Here is a tiny trained network, its code and every weight. The questions are about switching its units off for an input and a class, where a switched-off unit gives its printed mean instead of its output.

import numpy as np


def w(rows, s, z=0):
    codes = np.array(rows[::2]) - 128.0
    scale = np.full(codes.shape[1], s)
    scale[-1] = z or s
    return codes * scale


def f(y):
    return y / 2 * (1 + np.tanh(0.7978845608 * (y + 0.044715 * y**3)))


def log_softmax(a):
    a = a - a.max(-1, keepdims=True)
    return a - np.log(np.exp(a).sum(-1, keepdims=True))


def net(x, mask):
    res = np.array(x, float).reshape(1, 8) / 4 @ E
    y = f(res @ A[0][:, :-1].T + A[0][:, -1])
    res = res + np.where(mask, y, B[0][:, -1]) @ B[0][:, :-1]
    return log_softmax(res[-1] @ U[:, :-1].T + U[:, -1])


A, B = {}, {}
E = w([
[116,143,59,218,76,147,3,68],'x0',
[94,190,229,102,194,65,106,68],'x1',
[106,139,138,118,105,121,190,235],'x2',
[210,93,92,97,113,59,35,128],'x3',
[71,177,160,13,207,231,129,106],'x4',
[121,121,63,77,184,122,88,150],'x5',
[31,230,128,153,21,201,72,212],'x6',
[217,101,144,96,72,193,118,165],'x7',
],0.0059)
A[0] = w([
[185,94,105,65,120,178,189,148,174],'N1',
[173,113,102,47,145,181,160,217,188],'N2',
[120,155,183,54,189,144,168,126,190],'N3',
[160,103,157,34,231,130,144,158,155],'N4',
[173,106,93,107,62,241,193,154,156],'N5',
[206,152,141,149,74,131,31,107,219],'N6',
[102,139,64,209,20,148,67,159,190],'N7',
[188,88,119,75,100,182,219,170,204],'N8',
[20,178,96,205,47,147,132,185,145],'N9',
[186,88,80,132,168,110,35,55,214],'N10',
[5,194,130,173,122,158,142,170,196],'N11',
[105,97,146,159,82,49,164,194,165],'N12',
[51,205,184,72,155,142,164,111,165],'N13',
[162,114,169,187,97,53,184,145,149],'N14',
[161,137,70,127,60,100,20,127,150],'N15',
[162,70,136,94,254,112,174,54,150],'N16',
[130,87,148,129,156,38,195,126,191],'N17',
[149,88,151,129,149,44,191,128,184],'N18',
[32,213,217,135,133,160,116,93,194],'N19',
[184,71,138,137,68,89,199,189,192],'N20',
[165,124,179,142,54,129,201,147,254],'N21',
[169,96,72,136,158,91,23,58,201],'N22',
[93,162,246,89,206,128,162,66,210],'N23',
[91,177,171,21,228,147,144,197,157],'N24',
[179,56,80,155,167,100,167,52,184],'N25',
],0.0071,0.0048)
B[0] = w([
[80,29,154,120,160,134,141,177,189],'N1',
[95,38,104,74,100,162,143,213,212],'N2',
[57,119,163,69,105,83,187,98,221],'N3',
[85,66,80,60,83,86,218,105,212],'N4',
[43,45,187,183,156,224,75,178,208],'N5',
[178,124,218,138,28,97,53,139,215],'N6',
[198,149,72,178,57,198,58,214,243],'N7',
[83,34,186,126,170,190,145,206,212],'N8',
[182,188,41,166,125,229,90,181,241],'N9',
[126,55,113,160,92,24,51,61,230],'N10',
[107,224,51,113,123,219,130,100,246],'N11',
[212,197,114,152,167,99,163,194,178],'N12',
[38,199,173,79,140,165,192,79,232],'N13',
[218,166,154,182,154,45,174,187,174],'N14',
[168,134,174,102,45,68,16,203,204],'N15',
[87,78,83,131,158,101,176,12,220],'N16',
[161,169,104,139,191,44,208,109,192],'N17',
[173,149,95,133,180,38,210,125,188],'N18',
[95,240,178,126,75,169,121,54,249],'N19',
[171,105,181,167,173,103,181,234,197],'N20',
[149,146,200,187,174,165,212,174,215],'N21',
[147,97,125,156,78,19,31,66,226],'N22',
[75,199,192,101,116,117,193,21,254],'N23',
[33,116,88,2,32,98,211,157,241],'N24',
[138,62,88,227,196,98,117,60,202],'N25',
],0.007,0.0076)
U = w([
[66,221,173,97,136,157,151,62,63],'0',
[129,63,48,169,200,81,126,26,135],'1',
[150,195,2,167,111,231,94,172,140],'2',
[208,158,122,166,200,71,198,198,73],'3',
[123,42,200,182,160,214,123,200,125],'4',
[162,111,120,129,46,77,12,150,141],'5',
[75,77,82,30,117,133,178,162,90],'6',
[185,152,220,145,82,115,151,89,252],'7',
],0.0084,0.0041)

Each question gives the input, the list of numbers given to net, and the class t.
The units are the neurons (one row each of A and B). Each row of codes is followed by its name. A weight is (code - 128) times the scale printed after its matrix; where a second scale follows, it is the last column's (A, B and U).
mask holds one flag per neuron, in row order. A switched-off neuron (its flag False) gives its mean, the last column of its row in B, instead of its output. The means were averaged over made-up inputs and are rounded, as every weight is.
A unit's drop is (log p(t) with every unit on - log p(t) with that unit switched off) / (log p(t) with every unit on - log p(t) with every unit switched off).
The circuit of an input: a set's keep is (log p(t) with only the set's units on - log p(t) with every unit switched off) / (log p(t) with every unit on - log p(t) with every unit switched off). Starting from the 12 units with the biggest drops (on a tie, the unit counted first), units are removed one at a time, each time the one whose removal leaves the highest keep (on an exact tie, the one counted first), for as long as the keep stays at least 0.8.
circuit, biggest first: the units of the circuit, biggest drop first
top k neurons: the k neurons with the biggest drops, biggest first
drop of u: that unit's drop, to one decimal
input [2,1,5,6,4,8,-2,-8], class 1: circuit, biggest first : (N22 N10 N16)
input [2,8,8,2,3,-4,-8,0], class 1: circuit, biggest first : (N16)
input [3,-7,8,6,1,-6,0,-4], class 4: circuit, biggest first : (N20 N5)
input [3,-1,-7,-7,-3,-3,1,7], class 4: top 3 neurons : (N5 N11 N21)
input [-6,-8,-8,3,-2,3,-1,0], class 1: top 2 neurons : (N25 N10)
input [6,8,-8,-8,-3,-5,6,-1], class 2: top 4 neurons : (N9 N7 N11 N3)
input [-3,-4,2,-3,4,-2,6,4], class 4: top 2 neurons : (N5 N8)
input [7,-1,-8,6,-8,-5,-7,-8], class 5: top 2 neurons : (N15 N6)
input [6,8,-4,7,1,-7,-3,-4], class 5: top 3 neurons : (N6 N15 N22)
input [-5,-4,0,6,3,-8,-8,-4], class 1: top 2 neurons : (N16 N25)
input [6,4,-1,0,1,3,6,6], class 5: drop of N6 : 1.3
input [-8,-5,1,0,-4,-3,-2,6], class 4: drop of N8 : 0.6
input [6,-8,2,-5,2,1,-4,5], class 4: drop of N2 : 0.0
input [6,-8,-4,-5,0,0,-2,4], class 4: circuit, biggest first : (N5)
input [-8,1,-3,0,-4,7,-1,-6], class 1: drop of N16 : 0.3
